Facts:
muvam χ driban,kogol,gragrer,geplum,saduk,molizim,tomol
skotrivom χ pluno,meko,zoludak,ramis,bravul,trizok
poples χ poplo,viskes,tosa,tosetrir,skifol
kluma χ stistus,gragrer,ramis
podok χ tete,dezi,tuzel,saduk,skifol
brilur χ tefu,stabruk,klaklogrik
fligril χ broskas,kelastol,molizim,bravul,faklum
mogrum χ dritus,zonos,stetratim,skifol
zedes χ plomu,ravu,pokligrur,pumun
dotrine χ dezi,stetratim,ramis,digutum,molizim
pano χ plomu,gudebrek,vokel
droklal χ brakli,zogudrom,dreson,vural
stida χ neki,ginostam
flagrim χ pumun
skagas χ stistus,flugon,dreson,gugre
lelapla χ digos,sekek,plodustim,dipon
keredran χ kogol,kletru,ploskal,zufak,satras
trures χ fega,klaklogrik
sagin χ pezas,ploskal,novum
bolur χ bragas
trodrel χ stose
nodul χ dritus,zudel,skedu
gogros χ pugek,driban,geplum
zusek χ vural,loskosu,gudebrek,skunan,skifol
trore χ bote,skufan
pofi χ viskes,vubin
vofum χ draklir,brovi
fuza χ vider,driban,brakli,kledre,dolen,tretidrik
vipli χ driban,novum
fistar χ pugek,tratratri,lasko,lepul,tretidrik,skiskidrol,molizim
temur χ fega,tuklal,plomu,ravu,groba,molizim
klega χ tefu,drofik,tubrin
dregu χ dufi,tosa,gavun,gudebrek
stastevun χ bravul,nagrok
trogi χ vabral,tuzel,meskitom,pokligrur,skeruk
kaskol χ stistus,lasko,poplo,ginal
greskek χ stistus,drofik
plasten χ loskosu
sabam χ stetratim,tubrin,klaskal,fuplel
skibri χ zegram,digos,leplan,stabruk
gruvik χ drilek,dreson
famis χ neki,gudebrek,faklum
testo χ drofik,zoludak,zudel
gatror χ kogol,skedu,bravul,skeruk
leski χ vabral,groba,gavun
zenufle χ tomol
gunis χ duplor,tete,lepul,brinok,stose
giki χ drilek,zogudrom,ravu
kloras β [ploskal]
flasim β [ploskal]
tefu β [bugok,pesi,kletru,mogrum]
lasko β [dreson]
plomu β [tuklal,ploskal]
zaskil β [testo]
tomol β [ploskal]
tuklal β [ploskal]
skiskidrol β [testo,dregu,brovi]
mafes β [driban,kletru,ploskal,loskosu]
plodustim β [ploskal]
drofik β [pesi]
zoludak β [droklal]
bugok β [stistus]
dipon β [dregu,droklal]
mogrum β [droklal]
dotrine β [stetratim]
tretidrik β [digos,skifan]
logor β [testo,ploskal,nodul]
vabral β [groba]
skifan β [ploskal,nodul]
satras β [dregu,ploskal]
tegri β [plezaklil,mafin,stetratim]
plesto β [stetratim,ploskal,nodul]
stida β [plesto,tosa]
kogol β [nodul]
leklim β [zonos]
skeruk β [ploskal,vubin,nodul]
truzodrus β [pesi]
brovi β [stistus,ploskal]
tosetrir β [mafin,ploskal]
neplo β [stastevun,skifan]
loskosu β [dregu]
pokligrur β [sekek,sigam]
trures β [digos,flozul,dregu]
skufan β [ploskal,stebi]
sekek β [tegri]
zegram β [testo]
bote β [nodul]
ravu β [plesto,loskosu]
bolur β [ploskal,skifan]
flugon β [brovi,trizok]
zudel β [vubin]
stabruk β [dregu,ploskal,nodul]
bremidron β [zoludak,mafes,dregu]
gugre β [flasim,tosa,tuzel]
trore β [plezaklil]
stetratim β [tuklal,testo,ploskal]
driban β [nodul,satras]
trizok β [mafin,testo]
dolen β [mafin,ploskal]
klaskal β [tefu]
sefli β [droklal]
flakor β [vider,bote,tuzel,kaskol,ploskal,brovi]
zufak β [mafin,flasim]
vubin β [stistus,testo]
geplum β [ploskal,pokligrur]
novum β [ploskal]
nagrok β [pesi,trizok]
stastevun β [famis]
trogi β [trugru]
dreson β [mogrum]
ramis β [tuklal]
kletru β [ploskal]
greskek β [vider]
dezi β [sigam,ploskal,plodustim,gudebrek]
vider β [plezaklil,groba]
pesi β [tuklal,ploskal]
groba β [dregu]
bregam β [flakor,ravu]
plasten β [stebi]
zonos β [trizok]
drilek β [satras]
flafuno β [tefu,zaskil,sagin]
mafin β [testo]
skibri β [ramis]
gruvik β [stebi]
famis β [mafin,nodul]
leplan β [tosa]
tosa β [tuklal,ploskal,skufan]
sigam β [testo,ploskal]
plezaklil β [flasim,testo,ploskal,nodul]
gatror β [sagin,ploskal]
flozul β [stetratim]
dufi β [testo,dreson,sagin,stebi]
vural β [tuklal,ploskal]
zenufle β [flakor]
pluno β [bugok,dreson]
plofam β [stetratim,nodul]
flusko β [tuklal,gruvik]
gunis β [tuzel]
trugru β [stistus]
[kloras,flasim,tefu,lasko,plomu,kluma,skiskidrol,podok,brilur,saduk,bugok,fligril,dipon,zedes,dotrine,fega,skifan,satras,tegri,plesto,gavun,stida,kogol,brovi,lelapla,keredran,tratratri,loskosu,trures,sekek,stose,zegram,ploskal,trodrel,flugon,gogros,gugre,trore,meko,dolen,vokel,vokla,kaplos,vipli,flakor,temur,klega,zufak,vubin,dregu,brakli,nagrok,dreson,dezi,vider,pesi,bravul,groba,plasten,mafin,klaklogrik,flozul,leski,vural,dritus,gunis,gudebrek] ζ a
[stistus,skotrivom,gragrer,zogudrom,logor,leklim,skeruk,ravu,nodul,zusek,skunan,driban,fuza,fistar,stastevun,trogi,greskek,zonos,sabam,gatror,broskas,ginostam,pluno,brinok,giki] ζ d
[viskes,muvam,mafes,pano,flagrim,neplo,pokligrur,bote,tete,bremidron,geplum,kletru,skibri,poplo,tubrin,zenufle,trugru] ζ e
[poples,tomol,meskitom,tuklal,plodustim,drofik,zoludak,tretidrik,vabral,ginal,pumun,tosetrir,lepul,skufan,sagin,digutum,tuzel,skedu,stetratim,vofum,trizok,klaskal,stebi,novum,kaskol,bregam,pugek,drilek,neki,gruvik,digos,leplan,tosa,sigam,plezaklil,testo,molizim,plofam] ζ b
[bragas,zaskil,duplor,draklir,mogrum,droklal,kelastol,truzodrus,skagas,bolur,zudel,stabruk,pofi,sefli,faklum,pezas,kledre,ramis,flafuno,famis,skifol,fuplel,dufi,flusko] ζ c

Known rows:
tegri: [-10   2  18   1  -8   2 -14  18   5   6   5   6 -19  -5   3 -14  -1   4
  -5  10  -1  10 -15  -6  25   5  -5  20 -12   1   2  -5   4  11]
vabral: [ -8   8   4  -2   4  10 -18  14   5   2  16   2  -9 -11  14 -14   3  -2
  -6  13   7  13  -5   3  30  -5  -3  24  -4 -10  12   2   1   1]
draklir: [ -8  -2   6   7   1   6 -18  13  10   2   4  -4 -22 -10  -7 -15  -3   0
 -14  15   5   5  -4   6  17   2 -15  24  -4   5   5  -9  -5   6]
zegram: [-11   1  23  -1  -7   4 -16  18   8   2   8   2 -20  -6   2 -13   2   1
  -6   8   2   8 -15  -9  22   2  -5  20  -7   5   6  -8   3  12]
bugok: [-10   6  17  -2  -7  -1  -8  10  11   0  13  -5 -18  -3  -1 -10   9  -1
 -14   7  12   2 -24  -4  19  -7  -8  20   1   8   5  -8   5  15]
skufan: [ -8   1  21  -3 -10   2 -17  15  15   7  10  10 -16  -1   8 -18  -7   6
  -6  10   4   6 -12  -4  25   1  -5  27  -6  -4   4  -5   6  13]
dreson: [-10   3  19   0  -4   3  -9  14  14  -5  15  -8 -15  -2 -12 -12  11   2
 -17   7  13 -10 -28  -4  19  -6 -11  16   1   8   1 -10   6  19]
pumun: [ -1  -3   3  -2  -4   8 -19  15  17   5  15  -8 -14  -7  -5 -24   0  -1
 -12  15   4  -1  -9   4  22   3  -7  21  -4  -2   4  -7   1   2]
droklal: [-22   5   5   7  14  -5  -7  11  14  -6  11 -19  -5  -5  -7  -2   8   5
 -20   7  14 -13 -16  18  19  -5 -13  10   2   2  -2   0  12   4]
gudebrek: [-15  -1  10  -1  -1  -9 -14  12   8  11   9  -3 -16   0   5 -14  -2   3
 -13   9   6  -1  -7   1  22  13  -5  18 -14   5   6 -11  -3  10]
pugek: [ -7  -1   1   3  -4   8 -21  15  16   8  10  -2 -21  -5   1 -26   3   2
 -12  11   3   1  -8   5  22  -4 -10  21   0   0   9  -9  -1   0]
flasim: [-12   4   9   4  -7   0 -10  12   5  11   7   4 -20   0   4 -12   3   5
 -11  12   2  -4 -12  -8  23   4  -4  24 -13   5  -2  -1   8   9]
zudel: [ -6  -2  16   0  -2   4 -16  14   4   0   5   0 -18  -9  -5  -8  -3   2
  -6  16   5   8  -9  -5  23  -6 -14  33  -4   3  -1  -7   0  14]
pezas: [ -6   5   0   6   1   6 -19  10  11   1   2 -12 -18 -13  -1 -12  -1  -5
 -18  15   7   7  -4  -1  19   4 -14  26  -1   2  11  -7  -1   1]
klaskal: [ -6   7  18  -7  -5   5 -16  14  18  -3  15   0 -11  -7   6  -9   4  -1
 -11  10  15   7  -8  -5  27  -7  -8  32   4  -6   9  -9   3  18]
stose: [ -4  -2   9   0  -5   6 -16  15   9   5   8  -7 -23 -11  -6 -22   3  -2
 -11  18   4  -1 -14   1  20   2 -10  16  -7  10   2 -12  -2   3]
mafin: [-20  16   8   5  -2  -8 -11  13  14   7   4   1 -15  -2  15 -10  -3  -3
 -24   5   2  -2 -11  -7  24  11  -8  25 -13   0  15  -4   1  -2]
gatror: [-11  -5  22  -5  -8  -7 -17  16  20   3  -3   2 -17 -12   6  -9  -8   7
   3  26  10  16  -6   2  20  -9 -10  28   1  -2  -1  -8   5  13]
skunan: [ -6  -3   6   4   1   3 -21  13  13   3  10  -7 -17  -9  -4 -16  -3  -2
 -13  20   3   5  -1   6  18   2 -14  28  -7   1   9 -12  -6   3]

Rows:
No name comes twice in this set of rows, the named rows included.
[-14  11   7   9  -1   1  -7  15  16   0  13  -8 -18   7 -10  -2   1   9
 -17  21   4 -17 -18   1  21  -4 -20  35  -2   4  -5  -2   7   8] | stistus
[-13   0  26   0  -4  -1 -17  22  28  -8   9  -3  -6  -2  -1 -21  -6  10
 -14   1   8  -8  -8   4  25   8 -14  10  -2  -8   2  -6  14   4] | gruvik
[-23  14   2   7  -5 -15  -2   8  12  18   5  -5 -20   6  12  -2   1   2
 -26   8   1 -25 -21  -2  19   8  -5  28 -13  10   5   9  14  -2] | ploskal
[-10  10   9  -2   2   5 -13  12   9   0  18  -4 -13  -4  13 -11  10   2
  -9  14  12   5 -16   8  28 -12  -9  26  -3  -8  10  -6  -4   5] | zoludak
[ -9   7   7  -3  -6  -7 -10  10  25  12  13  -2 -19   1   4 -13   0   2
 -22  11   6 -12 -11  -8  22   3  -8  35  -1   5   5  -3   6   8] | stebi
[-14   6  13   4   0  10 -17  17   6  -1  16   6  -7  -4   7 -17   2   3
  -8   4   6   5  -9   5  27   1  -6  18  -6 -12  10  -2   5   4] | drilek
[-16  10  -3   2   1   2 -15  12  10  10  14  -5 -14   1  14 -12   1   2
 -16  13   3  -2 -14   6  27   2  -7  27  -9  -8   8   3   2  -1] | digos
[-19   8  16  -2  -7 -13 -12  15  35   6   5  -7 -13   2  12 -12   1   6
 -17   2  14 -12 -19   8  18  -3 -11  19   3  -6  12  -8   8  -1] | sagin
[-16   4  14  -8   8 -15 -11   7  17  -6   4 -15 -15  -8  -1   0   5   5
  -7  15  20   4 -21   8  20  -9 -15  22   1   5   2 -18  -2  13] | mogrum
[-17   4  10  10  -4   7 -17  14   3   7   1   3 -12 -11   8  -6   2   1
 -10  15   2  16 -13   9  17  -8  -5  26  -1  -8  15   6   8   6] | driban

Now the same objects, written a new way:
Known rows:
tratratri: [ -2  -1   1  -6  -3  -4   2   6  -2   1  -6 -12  -7  10  -2  -2   4   1
   4  -4  -3   2   3  -6   3   4  -7   3  -3   6   4   1   3   2  -5   4
   2 -11  12   7  -5  -2]
trugru: [ 10  -5   6   8  -7  -6  -5 -19  -3   2   3  -4   5 -12  -7   4  -9  -1
   6 -11   6   6  14  -6   5  13   6  -6  -4   1 -11  -3  14   5  -1  -9
  11   8   0   6   5   9]
satras: [  2   5   5   5  -5  16   6  12   0   0   5   5   7  -3   5  -5  -2   4
  -6  21  -6   2  -4  16  -1  -6   8  10   3   2  -1  -7  -2  -2  -3  -3
   0  -2  -9  -1   2 -13]
leklim: [ 11   6  -6   1 -13 -12   0  -4   1   5   1   5   1  13  -5  10   4   0
   2  -7  -7   0   1   3  11   9  -2  -7  -7   2   2   9   7   9  -7   0
   2   5  -6   3   5   4]
skagas: [-12 -15   1   0  25  -2  -4 -16   2  -9 -10  -5  -3   4 -12  -7  -4  -9
   8  -9  19  -5  -7 -12   0  -4 -15   4  10   4  10   3   3  -2   9   3
 -13  -4   4  -7  -8   8]
zedes: [-14 -12   2   1  25 -15   3   0  -3   3   6   7 -26  -1   9  10   2 -11
   1  -9  -8   0 -11  -2 -11   3  -3   2  15   2  10   5  -8   7   1   6
   7  -5   8   8  -8   3]
leski: [-18 -10  -4  -1  12  -9   0   3  -2   1   0   2 -19   3   5   1   4  -3
   2  -6  -3  -3  -1  -5  -7   0  -5   0   6   2   5   8  -4   1   4   1
  -1  -4  10   3  -8   5]
nodul: [-22 -25   3   7 -15  14   5  22  -7 -28  10   5   8 -16   4   1   3   4
 -10  15   7   2  19   7 -10 -16   3   1  41  -7   1   6   4  -2  23   0
  23   8   0  -8  19  -5]
draklir: [  2  -3   7  -3   3  -3  -4  -1   1   0 -10 -14   0   1  -1  -7  -2   0
   3 -11   5   4  -4 -19  -3   2  -7  -1  -5   4   1  -3  -4  -1   1   5
   3  -5  13   4  -5   5]
vural: [ 11  17 -13 -10   0   7   4   1  -1  11   8  10  11   7   2   6   2   0
   1   6  -2  -6  -1  16  -2  -6   7   0  -4  -8   2  -8  -8   2 -11   0
 -15   2 -10  -4  -1  -8]
flugon: [ 12   7 -11   0  -2  -4   4  -7  -3  11   4  11   6   9  -5  11   2  -1
   6  -2  -1   1   3   9   6   9  -1  -3 -14   4   3   2   8   9 -13  -5
  -7  10 -16  -2  -1   2]
pano: [-14 -11  -1   4  16 -12 -18 -17   3   2   4  -1 -17 -16   8  -1  -6  -6
   4 -19   2  -6   3 -13  -8   2  11  -9  13  -5  -8  -2  -5  -2  11  -5
   1  -7  18   9 -10   9]
zogudrom: [  2  -2   5  -4  -4 -12   2  -2   2  -2  -1  -9  -7  19  -6   3   2  -4
   1  -7  -3   1  -5  -2   8   4  -4   0  12   2   7   4  -2   3  -4  10
   0 -11  10  11   0  -1]
mafin: [  2 -13  -2   2 -21  11   9   9  -6  -6   8   9  11   2  -4  10   1   1
   0   1   7  12  26   2  -4   8  -1  -1  14   7   1   2  13  13   0  -2
  24  13 -10   0   6   1]
skotrivom: [-18  -6  -3   3   7 -19   1   3  -7 -10  -5  -9 -17  -8   5   3   8   4
  -2  -4 -11  -6  -7  -4   5  -7  -8  -2   3   0   4  16   2  -4   7   1
   2  -3  11  -5  10   7]
brakli: [ -2  -2   2  -7  -3  -3   3   0   0   4  -5  -8  -9  17  -5  -2   3  -2
   5  -6   2   2   4  -4   1   5  -5   5   0   5   5   0   1   1  -4   3
  -1 -12  11   8  -9  -3]
trodrel: [-19  -9  -4  -3  10  -7  -2   1  -1   0  -3   1 -18   5   3  -2   4  -1
   2  -4   0  -5   3  -4  -2  -3  -7   1   4   1   4   9   1  -2   4   0
  -5  -5   9   1  -7   4]
kaskol: [-14 -14   0   0   9  10   1  -3   0 -16   0  -1   8  -5  -7  -4  -2  -2
  -1   9  16  -5   3   2  -4 -14  -6   4  22  -6   4   1   3  -7  15   0
  -3   4  -5 -12   5  -1]
tefu: [  4   5  -5   7  -6   1   1   1  -1   4   3   2   6   4   1   1  -1   2
   1  10  -2   2  -4   9   5   2   0   3  -7  11   2   0   4   6  -6  -7
  -1   3 -13   0   0  -5]

Rows:
No name comes twice in this set of rows, the named rows included.
[ -5   3   2   5  19   1  -1 -19   0   1   2   9  -6 -25  -1  -4  -5  -2
   1  -2   0  -7   3   4  -2  -5  11  -3  -3 -15 -14  -5   1 -13   6  -6
  -8   4   0  -5   3   3] | zenufle
[  1   0   2  -5  -7  -8  -8   3   5   0  -5 -14  -2   8   1  -3   1   1
   0 -10   1  -1  -1 -13   1   3  -1  -5   1   3   3   0  -6   1   0   4
   2  -9  12   6  -5   2] | neki
[-11   2 -10  -4  15  -1   2   1  -1   5  -1   9  -9   1   6   0   4   0
   2   4  -3  -9   0   7  -6  -8  -1   1  -3  -7   2   4  -5  -6   1  -1
 -13  -1  -1  -8  -5  -2] | gunis
[  7  16  10  20   7  -1 -10 -18   6   8   2  -5   3 -14   1 -13 -16   0
  -2  10  -7  -1 -19  10   9   3  15   4 -17   6 -17 -13   2  -8  -5 -13
 -13  -6  -6   6   1  -7] | bremidron
[ 12  -6  -3   4 -14   0   2  -1  -1  -2   4   8  11  -4  -5  11  -2   0
   0  -5   5   8  12  -6   2  10  -2  -7   0   4  -1   3  10   8   0  -1
  18  17 -14  -2   7   9] | trizok
[  2   4  15  20   1   2 -13  -2  13   5  -9  -5  -1   4   2 -23 -14   0
  -3   7  -2   6 -23  -6   5   6  -2   9 -17  20  -7  -4  -1  -1  -2  -6
  -3  -6  -4   7  -8   1] | sefli
[ -2   8 -11   6  11 -11   4   2  -5   2   4  15  -6 -17  11  10   7   7
  -6   7 -18  -8  -8  13   3  -9   2  -4 -13 -11  -4  12  -1  -4   0  -4
  -5  15 -14 -13  15   4] | gatror
[  8   8  -1  13 -12 -16  -5  -4   6   6  -1   4  -3  14   0   0  -2   1
  -1   2 -12   1 -12   6  16   8  -3  -3 -18  14  -1  11   7   6  -8  -6
  -4   2 -10   5   3   5] | pluno
[  9   2   6   3   0   6  -3 -13  -3  -2   5  -5  10 -21  -3  -1  -7   1
   0   1   4   1   7   3  -1  -2  15  -1   6 -10 -11 -14   1  -4   2  -5
   3   1   3   3   6  -3] | bote
[ -8   0   5   9 -16  14  -7  15   7  -2   5   0   5  13   9 -14  -6   2
  -6  20   2   2  -3  10  -3  -6   7   9   8  13  -2  -7  -4   0   1  -6
   0  -9  -3   7  -6 -11] | loskosu
[  1   5  -8  -1  23   9   0  -6   2   4   1  17   5 -16   7   0  -2  -2
  -1   3   3  -8 -10   6 -10 -12   4  -2  -6 -13  -2  -5  -9  -7   5  -1
 -14  14 -13 -17  -1   3] | bolur

The same objects again, as new rows of numbers:
Known rows:
zogudrom: [ -3  -5  31  16  -6 -14  -2   9  19  -8   0   9  -4   8   8]
digos: [  0 -10  22  16 -12  -5   3   6  10  -9   0   9   2  15  10]
lelapla: [ 10  -5  24  21  -7  -6   2  14  13 -12  25  11  -4   9   8]
sigam: [ 10   3   6  19  -2  15  16  10  26   2  -3  15 -15  11  -4]
dezi: [ -3   7  18  19 -12   5   3  17  20  -2 -11  15  -7   5   2]
gudebrek: [ -1  -5  25  14 -10 -11  -3   6  17 -10   1  11  -2  11   8]
bolur: [ 27  10  17   6 -11  11   4  16   4   6  11   7  -6 -29 -12]
klaklogrik: [ -1  -4  25  14  -9 -11  -3   6  17 -10   2  10  -2  12   8]
bregam: [  3  12  19  25 -10  -1   7   6  16  -3   6  11   1  10  13]
brinok: [ -3  -9  32  18  -8 -12   1  12  12  -9   0   7  -4  10   5]
drofik: [-5 -1 14 26 -8  0  8  0  7 -5  0  8  2  7  4]
pofi: [ 11  -3  23  21 -12  -7  -3  15  14 -12  30   7  -6   8   4]
stetratim: [  2   3   6  19  -4  14  14   7  23   3 -15  13 -12  10  -4]
kaskol: [ 12  -3  19  19  -6  -5   2   8  19 -10  23  15   1   9  14]
digutum: [  0 -13  19  16 -10  -5   3   3  10 -10   2   9   1  13   6]
bote: [ -6   3  10  38 -28 -17  29   3  29  13   0  14  10  31   3]
ramis: [ -5  13  20  22 -18  -2  -4  11  18  -4  -2   7  -5   6   2]
draklir: [ 12  -3  30   6 -26 -32  13   3   5   6   6   9   3   7 -15]
drilek: [-4  6 16 23 -9 -1  5  0 15 -4 -3 10  2  8  9]

Rows:
No name comes twice in this set of rows, the named rows included.
[  7  -2  21  25 -12 -10  -5  10  11 -13  33   6  -2   3   2] | droklal
[  8   9  27  24  -9  -8  -1  13  16 -10  24  13   1   6  15] | dregu
[ -2  -4   4  20 -14  21   8  23  16   1 -16  23  -4  -3  -8] | tuklal
[ 10   9  16  20  -2  -2  12  -1  26  -2  10  -3 -23  21  -5] | zaskil
[ 3 11 18 26 -2 -3 10  1 18 -3  8  6 -9  9  4] | tegri
[ 0  7 26 27 -2 -9  5  8 17 -4  9  9 -5  2  6] | leklim
[ -5   0  20  25  -6   5   9  18  14   0 -10  11 -10   1  -6] | skeruk
[ 18  10  37  -8 -18  -9  -6   5   7   1  -6  -1  -2  -8   5] | bragas
[ -4   3   8  21 -11  11   4  12  19   0 -12  19  -1   0   0] | tosa
[ 1  9 15 25 -8  1  4 11 18 -2  5 15 -4 -1  1] | flakor

